Below is a small trained network, with its code and all its weights. Each question gives an input and a target symbol and asks what happens when units are switched off, that is, made to give their printed mean instead of their output.

import numpy as np


def w(rows, s, z=0):
    codes = np.array(rows[::2]) - 128.0
    scale = np.full(codes.shape[1], s)
    scale[-1] = z or s
    return codes * scale


def softmax(a):
    e = np.exp(a - a.max(-1, keepdims=True))
    return e / e.sum(-1, keepdims=True)


def log_softmax(a):
    a = a - a.max(-1, keepdims=True)
    return a - np.log(np.exp(a).sum(-1, keepdims=True))


def net(x, mask):
    ids = ['ΛΞΣΦαβδεζηθμπτψ'.index(c) for c in x.split()]
    T = len(ids)
    res = E[ids] + P[:T]
    u = 0
    for l in range(3):
        r = res
        for j in range(2):
            rows = slice(4 * j, 4 * j + 4)
            q, k, v = (r @ M[l][rows].T for M in (Q, K, V))
            z = softmax(np.where(np.tri(T) > 0, q @ k.T / 4**0.5, -1e9)) @ v
            o = O[l][rows]
            res = res + np.where(mask[u + j], z, o[:, -1]) @ o[:, :-1]
        u += 2
    return log_softmax(res[-1] @ U[:, :-1].T + U[:, -1])


Q, K, V, O = {}, {}, {}, {}
E = w([
[148,118,63,123,118],'Λ',
[148,118,136,145,117],'Ξ',
[94,100,97,154,129],'Σ',
[62,125,111,159,59],'Φ',
[165,111,204,60,104],'α',
[150,121,129,163,90],'β',
[121,108,147,147,54],'δ',
[119,111,225,98,60],'ε',
[150,112,190,94,114],'ζ',
[194,111,106,88,126],'η',
[127,118,179,96,81],'θ',
[138,127,44,246,159],'μ',
[78,133,212,216,142],'π',
[80,156,140,67,210],'τ',
[197,64,113,229,80],'ψ',
],0.013)
P = w([
[156,192,167,73,49],'0',
[107,18,122,107,127],'1',
[135,120,95,132,74],'2',
[202,193,144,170,159],'3',
[104,1,101,99,160],'4',
[103,131,82,156,73],'5',
[186,188,145,178,139],'6',
[93,11,102,89,214],'7',
[93,130,70,164,69],'8',
[180,179,142,187,125],'9',
[79,4,102,84,216],'10',
[86,136,77,171,51],'11',
[169,173,138,189,120],'12',
],0.0088)
Q[0] = w([
[85,66,171,141,181],'0.h1',
[92,21,30,82,104],'0.h1',
[175,234,123,168,110],'0.h1',
[91,11,129,137,142],'0.h1',
[127,86,90,173,122],'0.h2',
[130,66,136,86,194],'0.h2',
[99,2,123,102,126],'0.h2',
[214,171,225,132,143],'0.h2',
],0.0076)
K[0] = w([
[114,155,178,101,86],'0.h1',
[143,185,96,133,75],'0.h1',
[104,50,121,136,188],'0.h1',
[104,254,142,63,101],'0.h1',
[162,143,149,151,127],'0.h2',
[166,130,94,104,100],'0.h2',
[174,143,112,120,55],'0.h2',
[127,157,153,67,177],'0.h2',
],0.012)
V[0] = w([
[154,177,254,110,140],'0.h1',
[112,163,23,55,87],'0.h1',
[210,35,201,144,124],'0.h1',
[83,205,182,133,11],'0.h1',
[174,198,105,64,155],'0.h2',
[112,111,130,209,171],'0.h2',
[133,208,197,239,95],'0.h2',
[162,210,202,144,88],'0.h2',
],0.0061)
O[0] = w([
[92,184,252,146,120,116],'0.h1',
[78,90,3,111,48,130],'0.h1',
[250,127,224,129,113,127],'0.h1',
[53,40,183,127,82,253],'0.h1',
[137,158,40,152,114,34],'0.h2',
[78,114,182,201,177,146],'0.h2',
[181,125,196,190,43,202],'0.h2',
[187,129,148,164,7,145],'0.h2',
],0.0061,0.0034)
Q[1] = w([
[150,209,121,74,174],'1.h1',
[112,169,126,192,64],'1.h1',
[70,97,151,114,111],'1.h1',
[28,194,107,89,122],'1.h1',
[73,6,177,112,226],'1.h2',
[135,1,118,51,87],'1.h2',
[79,199,105,50,96],'1.h2',
[176,227,98,130,78],'1.h2',
],0.0072)
K[1] = w([
[254,148,162,118,101],'1.h1',
[45,96,140,78,96],'1.h1',
[90,161,107,170,95],'1.h1',
[131,122,125,116,40],'1.h1',
[124,229,223,131,21],'1.h2',
[221,203,117,66,93],'1.h2',
[59,129,94,9,246],'1.h2',
[134,48,119,127,206],'1.h2',
],0.0073)
V[1] = w([
[77,154,133,10,142],'1.h1',
[122,21,220,50,185],'1.h1',
[165,228,185,216,39],'1.h1',
[160,46,121,152,210],'1.h1',
[2,187,125,201,120],'1.h2',
[43,127,201,80,233],'1.h2',
[24,159,227,66,83],'1.h2',
[180,135,143,237,28],'1.h2',
],0.0064)
O[1] = w([
[96,173,117,50,224,106],'1.h1',
[254,111,139,27,211,162],'1.h1',
[123,111,52,204,66,158],'1.h1',
[214,108,206,139,149,95],'1.h1',
[51,201,89,234,220,169],'1.h2',
[70,131,122,30,216,73],'1.h2',
[49,193,202,76,174,230],'1.h2',
[176,125,159,182,129,253],'1.h2',
],0.0069,0.0076)
Q[2] = w([
[155,174,130,168,61],'2.h1',
[114,146,82,101,91],'2.h1',
[115,149,77,80,117],'2.h1',
[152,255,95,98,159],'2.h1',
[117,129,179,196,170],'2.h2',
[119,52,177,167,165],'2.h2',
[150,230,151,111,110],'2.h2',
[134,238,111,205,58],'2.h2',
],0.007)
K[2] = w([
[116,86,146,171,106],'2.h1',
[127,156,121,138,62],'2.h1',
[134,183,160,141,89],'2.h1',
[201,149,142,196,128],'2.h1',
[112,140,184,176,128],'2.h2',
[41,120,138,148,70],'2.h2',
[149,126,174,86,254],'2.h2',
[166,209,161,102,171],'2.h2',
],0.0094)
V[2] = w([
[125,165,138,133,77],'2.h1',
[190,177,162,179,107],'2.h1',
[97,200,183,118,154],'2.h1',
[200,115,106,153,113],'2.h1',
[86,105,177,83,149],'2.h2',
[247,115,145,139,106],'2.h2',
[127,229,126,175,110],'2.h2',
[97,254,77,101,88],'2.h2',
],0.0078)
O[2] = w([
[96,111,132,67,133,182],'2.h1',
[122,109,149,87,238,160],'2.h1',
[134,125,47,118,143,146],'2.h1',
[113,107,197,139,236,94],'2.h1',
[72,152,202,216,120,93],'2.h2',
[150,179,34,132,123,94],'2.h2',
[123,96,79,118,233,255],'2.h2',
[203,5,146,206,254,163],'2.h2',
],0.0058,0.0079)
U = w([
[150,68,2,82,158,103],'Λ',
[163,97,139,122,127,98],'Ξ',
[110,13,127,129,169,1],'Σ',
[33,125,43,175,38,129],'Φ',
[167,138,185,63,89,165],'α',
[172,82,111,120,116,120],'β',
[151,103,151,146,78,103],'δ',
[144,119,216,87,69,95],'ε',
[148,120,178,106,108,75],'ζ',
[199,126,65,73,104,167],'η',
[156,102,146,96,91,124],'θ',
[181,135,43,207,156,93],'μ',
[147,230,224,219,120,104],'π',
[92,181,120,59,249,223],'τ',
[243,131,160,203,101,79],'ψ',
],0.0079,0.006)

Each question gives the input, a string of symbols that net reads in full, and the target symbol t.
The units are the heads (4 rows each of Q, K, V and O). Each row of codes is followed by its name. A weight is (code - 128) times the scale printed after its matrix; where a second scale follows, it is the last column's (O and U).
mask holds one flag per head, layer by layer. A switched-off head (its flag False) gives its mean, the last column of its rows in O, instead of its output. The means were averaged over made-up inputs and are rounded, as every weight is.
A unit's drop is (log p(t) with every unit on - log p(t) with that unit switched off) / (log p(t) with every unit on - log p(t) with every unit switched off).
The circuit of an input: a set's keep is (log p(t) with only the set's units on - log p(t) with every unit switched off) / (log p(t) with every unit on - log p(t) with every unit switched off). Starting from all 6 units, units are removed one at a time, each time the one whose removal leaves the highest keep (on an exact tie, the one counted first), for as long as the keep stays at least 0.8.
circuit, biggest first: the units of the circuit, biggest drop first
unit that matters most: the unit with the biggest drop
heads that matter: for each layer, one digit per head in row order, 1 if its drop is at least 0.15 and else 0, layers parted by /
input Φ α π π β, target Σ: heads that matter => 10 / 11 / 01
input α π π τ ζ, target ε: circuit, biggest first => (1.h2; 2.h2)
input Φ Φ τ ζ Φ Φ Φ, target Φ: unit that matters most => 2.h1
input π τ μ Φ Φ μ π β, target τ: heads that matter => 11 / 01 / 01
input ψ Φ Φ Φ μ τ Ξ Φ, target η: circuit, biggest first => (2.h2; 1.h2; 1.h1; 0.h2)
input Φ Φ Λ τ ψ Φ α Ξ π μ α, target Σ: circuit, biggest first => (2.h2; 1.h1; 0.h2)
input Φ Σ τ Φ ψ η π η, target Σ: heads that matter => 10 / 10 / 01
input δ π π, target π: circuit, biggest first => (0.h1; 2.h2)
input Φ τ π π Φ τ ε, target τ: circuit, biggest first => (1.h2; 0.h1)
input ψ Φ Φ π Ξ Φ Φ ψ Φ μ, target ψ: heads that matter => 10 / 11 / 10
input τ τ Λ Φ ψ Λ α Ξ, target Φ: heads that matter => 10 / 01 / 10
input α π ε Φ Φ ε Φ θ, target ε: heads that matter => 10 / 01 / 01
input μ τ Φ α π τ Φ τ τ Ξ Φ, target Λ: circuit, biggest first => (2.h2; 1.h1; 1.h2; 0.h2)
input ψ Φ θ π π π τ Σ Ξ μ ε, target η: circuit, biggest first => (2.h2; 1.h1; 1.h2)
input Φ μ θ Φ, target μ: circuit, biggest first => (0.h1; 1.h2)
input π δ Φ Σ τ τ π, target τ: circuit, biggest first => (0.h1; 1.h2)
input Φ Λ Φ Φ τ Φ Φ θ Φ Φ δ, target Σ: circuit, biggest first => (2.h2; 1.h1; 0.h1)
input Φ Φ Σ ψ τ Λ δ, target τ: circuit, biggest first => (0.h1; 1.h2; 2.h1; 1.h1)
input Φ Φ Φ μ τ η Λ, target τ: heads that matter => 11 / 01 / 10
input Φ Φ Φ π Φ δ η ζ, target Σ: circuit, biggest first => (2.h2; 1.h1; 0.h1; 1.h2)
input Φ η Φ π Φ π Σ μ Φ Φ τ, target Σ: circuit, biggest first => (2.h2; 1.h1; 0.h1)
input Φ μ Φ Φ α τ μ Φ, target Σ: heads that matter => 11 / 10 / 01
input τ α Λ τ π Λ Φ τ η Λ π, target Φ: circuit, biggest first => (2.h1; 1.h2; 0.h1)
input Φ δ α η, target η: unit that matters most => 0.h2
input ψ Φ π Φ Φ, target η: circuit, biggest first => (2.h2; 1.h1; 1.h2; 0.h1)
input τ α Φ Φ Φ Φ Φ Φ Φ τ ε, target Φ: heads that matter => 10 / 11 / 10
input α τ ζ Φ, target τ: heads that matter => 11 / 01 / 10
input Φ τ Λ, target Λ: heads that matter => 11 / 01 / 00
input ψ α π μ μ Σ τ α ε δ ζ, target η: heads that matter => 01 / 11 / 01
input π π Φ ψ Λ ψ Λ, target ψ: heads that matter => 10 / 11 / 00
